Here is a tiny trained network, its code and every weight. The questions are about switching its units off for an input and a class, where a switched-off unit gives its printed mean instead of its output.

import numpy as np


def w(rows, s, z=0):
    codes = np.array(rows[::2]) - 128.0
    scale = np.full(codes.shape[1], s)
    scale[-1] = z or s
    return codes * scale


def norm(h):
    return h / np.sqrt((h * h).mean(-1, keepdims=True) + 1e-5)


def f(y):
    return np.maximum(y, 0)


def log_softmax(a):
    a = a - a.max(-1, keepdims=True)
    return a - np.log(np.exp(a).sum(-1, keepdims=True))


def net(x, mask):
    res = np.array(x, float).reshape(1, 2) / 4 @ E
    u = 0
    for l in range(3):
        y = f(norm(res) @ A[l][:, :-1].T + A[l][:, -1])
        res = res + np.where(mask[u : u + 7], y, B[l][:, -1]) @ B[l][:, :-1]
        u += 7
    return log_softmax(norm(res)[-1] @ U[:, :-1].T + U[:, -1])


A, B = {}, {}
E = w([
[194,123,140,236,234],'x0',
[120,86,253,125,174],'x1',
],0.0017)
A[0] = w([
[68,113,210,2,109,6],'0.n1',
[166,76,247,139,176,34],'0.n2',
[194,93,112,166,155,67],'0.n3',
[189,148,108,99,234,164],'0.n4',
[120,209,133,120,222,169],'0.n5',
[108,101,49,99,103,151],'0.n6',
[120,196,136,96,102,71],'0.n7',
],0.0043,0.0021)
B[0] = w([
[104,157,5,33,193,255],'0.n1',
[153,121,184,70,137,253],'0.n2',
[54,147,113,95,121,188],'0.n3',
[137,12,118,21,159,228],'0.n4',
[214,96,140,113,91,205],'0.n5',
[159,36,194,167,82,213],'0.n6',
[167,111,199,106,57,159],'0.n7',
],0.0031,0.0028)
A[1] = w([
[108,146,47,79,112,82],'1.n1',
[72,136,171,188,2,128],'1.n2',
[71,132,138,125,169,93],'1.n3',
[166,178,221,22,207,113],'1.n4',
[136,97,198,162,176,9],'1.n5',
[137,60,164,75,114,151],'1.n6',
[173,182,243,137,164,111],'1.n7',
],0.0039,0.0012)
B[1] = w([
[158,169,162,143,108,189],'1.n1',
[66,203,183,142,133,167],'1.n2',
[67,161,46,233,122,138],'1.n3',
[84,172,87,131,147,253],'1.n4',
[51,10,253,127,114,161],'1.n5',
[124,165,106,242,57,242],'1.n6',
[154,178,163,78,31,169],'1.n7',
],0.0034,0.0036)
A[2] = w([
[110,114,156,30,177,162],'2.n1',
[62,198,119,86,117,190],'2.n2',
[177,79,48,165,154,58],'2.n3',
[206,137,141,99,57,248],'2.n4',
[79,129,160,42,149,189],'2.n5',
[253,114,191,126,100,115],'2.n6',
[73,231,126,137,83,179],'2.n7',
],0.0053,0.0011)
B[2] = w([
[3,228,48,148,176,222],'2.n1',
[172,142,102,239,140,252],'2.n2',
[247,66,26,72,47,198],'2.n3',
[128,45,221,81,163,226],'2.n4',
[153,78,130,122,216,236],'2.n5',
[112,137,130,46,101,208],'2.n6',
[159,170,164,188,125,255],'2.n7',
],0.0046,0.0035)
U = w([
[177,146,238,254,29,185],'0',
[63,245,62,219,238,198],'1',
[218,38,57,45,52,201],'2',
[41,94,221,18,200,185],'3',
[89,150,89,122,92,6],'4',
[83,153,91,118,87,1],'5',
[94,156,91,119,92,6],'6',
[101,157,93,116,106,26],'7',
],0.011,0.0075)

Each question gives the input, the list of numbers given to net, and the class t.
The units are the neurons (one row each of A and B). Each row of codes is followed by its name. A weight is (code - 128) times the scale printed after its matrix; where a second scale follows, it is the last column's (A, B and U).
mask holds one flag per neuron, layer by layer. A switched-off neuron (its flag False) gives its mean, the last column of its row in B, instead of its output. The means were averaged over made-up inputs and are rounded, as every weight is.
A unit's drop is (log p(t) with every unit on - log p(t) with that unit switched off) / (log p(t) with every unit on - log p(t) with every unit switched off).
The circuit of an input: a set's keep is (log p(t) with only the set's units on - log p(t) with every unit switched off) / (log p(t) with every unit on - log p(t) with every unit switched off). Starting from the 12 units with the biggest drops (on a tie, the unit counted first), units are removed one at a time, each time the one whose removal leaves the highest keep (on an exact tie, the one counted first), for as long as the keep stays at least 0.8.
units of the circuit, in order: the units of the circuit, biggest drop first
unit that matters most: the unit with the biggest drop
top k neurons: the k neurons with the biggest drops, biggest first
k most important neurons of layer l: the k neurons of layer l with the biggest drops, biggest first
drop when u is switched off: that unit's drop, to one decimal
input [-1,0], class 0: unit that matters most : 0.n4
input [-7,1], class 1: units of the circuit, in order : 0.n1, 2.n2, 2.n3
input [8,2], class 3: top 2 neurons : 0.n1, 1.n5
input [6,0], class 2: top 2 neurons : 0.n4, 0.n5
input [-3,0], class 0: 2 most important neurons of layer 0 : 0.n6, 0.n4
input [0,-1], class 0: 2 most important neurons of layer 0 : 0.n1, 0.n4
input [1,2], class 3: 2 most important neurons of layer 0 : 0.n1, 0.n2
input [0,6], class 1: top 2 neurons : 1.n4, 0.n6
input [0,-2], class 0: top 3 neurons : 0.n1, 1.n2, 0.n4
input [8,1], class 3: top 2 neurons : 1.n5, 0.n1
input [2,2], class 3: drop when 0.n2 is switched off : 0.1
input [7,6], class 3: drop when 0.n1 is switched off : 0.1
input [-2,-1], class 0: drop when 0.n4 is switched off : 0.3
input [-1,-4], class 0: unit that matters most : 1.n2
input [4,3], class 3: drop when 0.n1 is switched off : 0.7
